Here is a tiny trained network, its code and every weight. The questions are about switching its units off for an input and a target symbol, where a switched-off unit gives its printed mean instead of its output.

import numpy as np


def w(rows, s, z=0):
    codes = np.array(rows[::2]) - 128.0
    scale = np.full(codes.shape[1], s)
    scale[-1] = z or s
    return codes * scale


def f(y):
    return y / 2 * (1 + np.tanh(0.7978845608 * (y + 0.044715 * y**3)))


def softmax(a):
    e = np.exp(a - a.max(-1, keepdims=True))
    return e / e.sum(-1, keepdims=True)


def log_softmax(a):
    a = a - a.max(-1, keepdims=True)
    return a - np.log(np.exp(a).sum(-1, keepdims=True))


def net(x, mask):
    ids = ['βγδεζηλμξστφψω'.index(c) for c in x.split()]
    T = len(ids)
    res = E[ids] + P[:T]
    r = res
    for j in range(3):
        rows = slice(2 * j, 2 * j + 2)
        q, k, v = (r @ M[0][rows].T for M in (Q, K, V))
        z = softmax(np.where(np.tri(T) > 0, q @ k.T / 2**0.5, -1e9)) @ v
        o = O[0][rows]
        res = res + np.where(mask[j], z, o[:, -1]) @ o[:, :-1]
    y = f(res @ A[0][:, :-1].T + A[0][:, -1])
    res = res + np.where(mask[3:7], y, B[0][:, -1]) @ B[0][:, :-1]
    return log_softmax(res[-1] @ U[:, :-1].T + U[:, -1])


Q, K, V, O, A, B = {}, {}, {}, {}, {}, {}
E = w([
[108,94,188],'β',
[107,167,203],'γ',
[181,101,111],'δ',
[103,3,197],'ε',
[150,149,171],'ζ',
[141,126,152],'η',
[129,146,146],'λ',
[142,125,172],'μ',
[192,153,142],'ξ',
[173,233,149],'σ',
[152,137,188],'τ',
[153,131,148],'φ',
[140,109,169],'ψ',
[131,80,143],'ω',
],0.018)
P = w([
[218,120,248],'0',
[85,132,182],'1',
[98,132,183],'2',
[116,129,190],'3',
[115,134,200],'4',
[131,147,190],'5',
],0.011)
Q[0] = w([
[176,249,98],'h1',
[196,149,207],'h1',
[55,177,51],'h2',
[119,191,181],'h2',
[37,98,55],'h3',
[163,103,227],'h3',
],0.013)
K[0] = w([
[159,140,142],'h1',
[198,45,187],'h1',
[45,70,74],'h2',
[94,185,126],'h2',
[99,121,119],'h3',
[250,96,176],'h3',
],0.017)
V[0] = w([
[118,63,44],'h1',
[249,204,152],'h1',
[202,59,130],'h2',
[103,40,163],'h2',
[135,42,139],'h3',
[185,93,109],'h3',
],0.016)
O[0] = w([
[188,130,89,9],'h1',
[89,47,119,232],'h1',
[61,176,64,179],'h2',
[114,213,139,138],'h2',
[128,245,74,183],'h3',
[134,140,30,182],'h3',
],0.012,0.015)
A[0] = w([
[212,249,97,50],'n1',
[175,53,144,78],'n2',
[141,128,40,186],'n3',
[82,2,172,254],'n4',
],0.0068,0.0056)
B[0] = w([
[176,2,184,157],'n1',
[123,237,115,142],'n2',
[226,131,177,162],'n3',
[210,150,110,251],'n4',
],0.0083,0.014)
U = w([
[73,169,185,131],'β',
[73,62,233,71],'γ',
[128,117,27,253],'δ',
[206,225,154,109],'ε',
[58,45,149,54],'ζ',
[74,80,135,82],'η',
[86,76,150,98],'λ',
[58,78,147,59],'μ',
[61,2,86,66],'ξ',
[181,50,135,168],'σ',
[31,38,158,77],'τ',
[72,73,125,87],'φ',
[62,101,132,114],'ψ',
[137,167,115,118],'ω',
],0.0065,0.0053)

Each question gives the input, a string of symbols that net reads in full, and the target symbol t.
The units are the heads (2 rows each of Q, K, V and O) and the neurons (one row each of A and B). Each row of codes is followed by its name. A weight is (code - 128) times the scale printed after its matrix; where a second scale follows, it is the last column's (O, A, B and U).
mask holds one flag per unit, heads first, then neurons. A switched-off unit (its flag False) gives its mean, the last column of its rows in O or B, instead of its output. The means were averaged over made-up inputs and are rounded, as every weight is.
A unit's drop is (log p(t) with every unit on - log p(t) with that unit switched off) / (log p(t) with every unit on - log p(t) with every unit switched off).
The circuit of an input: a set's keep is (log p(t) with only the set's units on - log p(t) with every unit switched off) / (log p(t) with every unit on - log p(t) with every unit switched off). Starting from all 7 units, units are removed one at a time, each time the one whose removal leaves the highest keep (on an exact tie, the one counted first), for as long as the keep stays at least 0.8.
units of the circuit, in order: the units of the circuit, biggest drop first
most important unit: the unit with the biggest drop
top k neurons: the k neurons with the biggest drops, biggest first
heads that matter: for each layer, one digit per head in row order, 1 if its drop is at least 0.15 and else 0, layers parted by /
drop when u is switched off: that unit's drop, to one decimal
input η σ β γ ω ψ, target σ: units of the circuit, in order -> (h2)
input σ δ ζ, target σ: units of the circuit, in order -> (n4; h3; h2)
input γ σ ε, target ε: heads that matter -> 100
input σ γ γ τ τ γ, target σ: units of the circuit, in order -> (n4; h3; h2)
input γ σ τ, target γ: heads that matter -> 101
input γ σ δ δ μ, target σ: heads that matter -> 011
input ψ σ τ, target σ: heads that matter -> 010
input ε δ μ β φ, target ε: heads that matter -> 101
input β δ τ, target β: top 2 neurons -> (n1; n4)
input β λ γ ψ β, target β: heads that matter -> 111
input φ η σ γ, target σ: heads that matter -> 010
input ψ β ε, target ε: heads that matter -> 100
input γ δ β δ η γ, target γ: heads that matter -> 011
input σ β τ ξ ω τ, target σ: units of the circuit, in order -> (n4; h3; h2)
input σ β ε, target σ: units of the circuit, in order -> (h3; n4)
input ε σ ξ η ξ, target σ: most important unit -> n1
input ε γ δ δ δ, target ε: heads that matter -> 101
input ψ δ β, target β: heads that matter -> 110
input δ ω λ μ, target δ: heads that matter -> 101
input ω δ ε β ξ β, target ε: most important unit -> h1
input ε δ λ β β, target ε: heads that matter -> 101
input δ δ β, target δ: drop when n4 is switched off -> -0.2
input δ δ ε σ, target σ: drop when h1 is switched off -> 0.2
input δ μ σ ω η, target σ: drop when h3 is switched off -> -0.1
